[[ 0.27  1.79 -0.09 -1.02 -0.08 -0.07  0.26 -0.04  1.16 -0.24 -0.03 -0.40
  -0.97]
 [-0.15  0.80 -0.23 -0.61  0.17  0.17  0.22  0.03 -0.33  0.27  0.08 -1.31
   0.43]
 [-0.06 -2.83 -0.15  1.78 -0.42 -0.13  0.47  0.02 -0.91 -0.20 -0.63  0.50
  -0.16]
 [ 0.04 -0.58 -0.31 -0.86  0.07 -0.11  0.10 -0.14 -0.91  0.11 -0.02  1.13
  -0.46]
 [ 0.37  1.16 -0.57  0.00 -0.21  0.07  1.15 -0.24  1.43 -0.37 -0.37 -3.63
  -0.50]
 [ 0.11 -3.85  0.36 -0.87 -0.82 -0.06  0.16 -0.12 -1.85  0.62 -0.47 -1.45
   0.39]
 [ 0.16  1.63  0.12 -1.68  0.00  0.03 -0.15  0.16  0.42  0.20  0.26 -1.52
  -0.31]
 [ 0.02 -6.01 -0.18  0.86 -0.49 -0.32  0.59  0.11  0.57  0.21 -0.35 -0.77
  -0.42]
 [ 0.14  1.58 -0.07 -1.08 -0.01  0.00  0.11  0.00  0.68  0.00  0.09 -0.69
  -0.55]
 [-0.12  1.22 -0.15 -0.62  0.15 -0.02  0.02 -0.05 -0.04  0.07  0.12  1.45
  -0.30]
 [-0.24  0.97 -0.03 -0.76 -0.12  0.14  0.46 -0.18  3.24  0.19  0.05 -2.22
  -0.31]
 [-0.21  1.08 -0.18 -0.57  0.19 -0.01 -0.01 -0.05 -0.14  0.04  0.12  2.16
  -0.42]
 [-0.02  1.75  0.03  0.62  0.49  0.19 -0.14  0.02  0.74  0.09  0.04 -1.32
   0.34]
 [-0.04  0.66 -0.17 -0.41  0.12 -0.09  0.10 -0.10 -0.73  0.20 -0.15 -0.97
  -0.18]]
The entry just right of the smallest entry is -0.18
The 2nd largest entry -> 2.16
What is the 1st entry in reading order? 0.27
What is the maximum? 3.24
What is the entry just right of 1.13? -0.46
The third smallest entry: -3.63
What is the entry just right of -0.49? -0.32
What is the fourth entry in reading order? -1.02
The third entry in reading order is -0.09
The smallest entry -> -6.01
What is the third largest entry? 1.79
The entry just left of -1.68 -> 0.12
The entry just right of 0.59 -> 0.11
The entry just left of the smallest entry: 0.02
The fifth entry in reading order -> -0.08

a =
[[-0.73  2.14  0.12 -3.45  0.23  2.19 -0.59 -0.47 -0.67 -4.10 -0.49 -1.32
   0.76]
 [ 1.10  4.53  0.05 -2.96 -0.58  1.97 -0.82  0.68 -0.43 -3.75 -0.48 -1.33
  -0.04]
 [ 3.25  0.77  0.34  3.27 -1.18 -1.66 -1.08 -0.19  1.63  4.38  0.89  1.66
  -0.72]
 [ 3.58  4.50  0.79  1.59 -1.54 -0.61 -0.11  3.71  1.57  1.08  0.84 -0.22
  -0.97]
 [ 3.64  0.83  0.40  3.24 -1.19 -1.49 -1.70 -0.70  1.80  4.77  0.87  1.83
  -0.68]
 [ 2.73  0.11  0.86  3.11 -0.56 -1.12 -1.16  0.67  1.99  4.51  0.93  1.55
  -0.42]
 [-1.13  1.13  0.40 -1.49  0.50  1.10  1.38  1.50 -0.29 -2.81  0.16 -0.94
   0.72]
 [ 3.11  1.08 -0.04  2.50 -0.65 -0.84 -1.01 -1.13  0.94  3.71  0.52  1.78
  -0.57]
 [ 1.79 -0.97  1.11  3.78 -0.41 -1.76 -0.06  2.03  2.18  4.63  1.24  1.33
  -0.34]
 [ 0.06  3.11  0.13 -4.05  0.00  2.85 -1.74 -1.77 -0.61 -4.18 -0.68 -0.88
   0.74]
 [ 1.21 -1.73  1.19  2.68 -0.05 -0.87 -1.11 -0.34  2.07  4.14  1.08  1.78
   0.35]
 [ 0.82  3.31 -0.37 -2.73 -0.49  1.66 -1.10 -1.30 -0.76 -3.09 -0.59 -0.76
   0.09]
 [ 2.34  3.35  0.70  1.25 -1.12 -0.64  0.52  3.88  1.21  0.43  0.75 -0.62
  -0.71]
 [-0.95  2.36  0.01 -3.42  0.25  2.14  0.05 -0.11 -0.92 -4.48 -0.51 -1.31
   0.67]]
Give the entry just left of the smallest entry.
Answer: -0.92
The 2nd entry in reading order: 2.14
The largest entry is 4.77
The entry just right of 0.82 -> 3.31
The third largest entry is 4.53
Give the minimum.
Answer: -4.48
The entry just right of 4.50 -> 0.79
The entry just left of -0.70: -1.70

B =
14.412	-81.030	88.886	153.749	-180.644	112.929	-86.278	169.422	-11.922	85.546	87.601	-193.080	-141.280	0.219	125.910	32.543
225.269	25.380	-77.342	-217.150	-78.925	-38.858	89.350	-156.060	-126.459	178.246	11.843	130.465	90.851	205.976	-153.029	-36.551
-156.320	-119.931	72.869	239.887	160.166	149.207	177.659	52.601	225.111	-162.247	187.879	185.169	160.212	-165.208	-64.984	5.611
183.318	273.862	-110.248	-26.030	293.281	-81.934	55.311	-168.122	0.034	-40.301	-18.749	258.677	201.224	36.822	200.308	191.728
114.100	202.606	-244.269	-145.316	131.716	-194.511	-43.441	-190.630	-205.001	-7.229	-187.470	-65.405	164.068	108.132	164.195	231.446
129.831	-133.971	92.299	-195.160	-74.277	187.026	212.414	-45.883	-115.030	256.999	65.381	56.966	-21.241	289.486	-196.788	-76.428
Rows and columns are numbered from 1.
The entry directly above 258.677 is 185.169
The entry in row 1 and column 3 is 88.886
The entry in the top-right corner?
Answer: 32.543
The entry directly above -18.749 -> 187.879
The entry in row 2 and column 1 -> 225.269
The maximum is 293.281
The bottom-right entry?
Answer: -76.428
The top-left entry -> 14.412
The entry at row 3, column 3: 72.869
The entry directly above 191.728?
Answer: 5.611
The entry just right of -86.278?
Answer: 169.422
The entry at row 1, column 2?
Answer: -81.030
The entry in the bottom-left corner?
Answer: 129.831
The entry at row 3, column 1 is -156.320
The entry at row 2, column 2?
Answer: 25.380
The entry directly below the smallest entry: 92.299
The entry directly below -126.459 -> 225.111
The entry directly below 202.606 -> -133.971
The entry directly below the largest entry?
Answer: 131.716
The entry directly above 11.843: 87.601
The entry directly above the largest entry?
Answer: 160.166
The entry just right of 177.659 is 52.601
The smallest entry?
Answer: -244.269
The entry just left of -38.858?
Answer: -78.925
The entry just right of the smallest entry?
Answer: -145.316
The entry just left of 65.381: 256.999
The entry directly below 89.350 is 177.659
The entry directly above the smallest entry?
Answer: -110.248
The bottom entry of the column that holds the largest entry is -74.277
The entry just left of -45.883?
Answer: 212.414
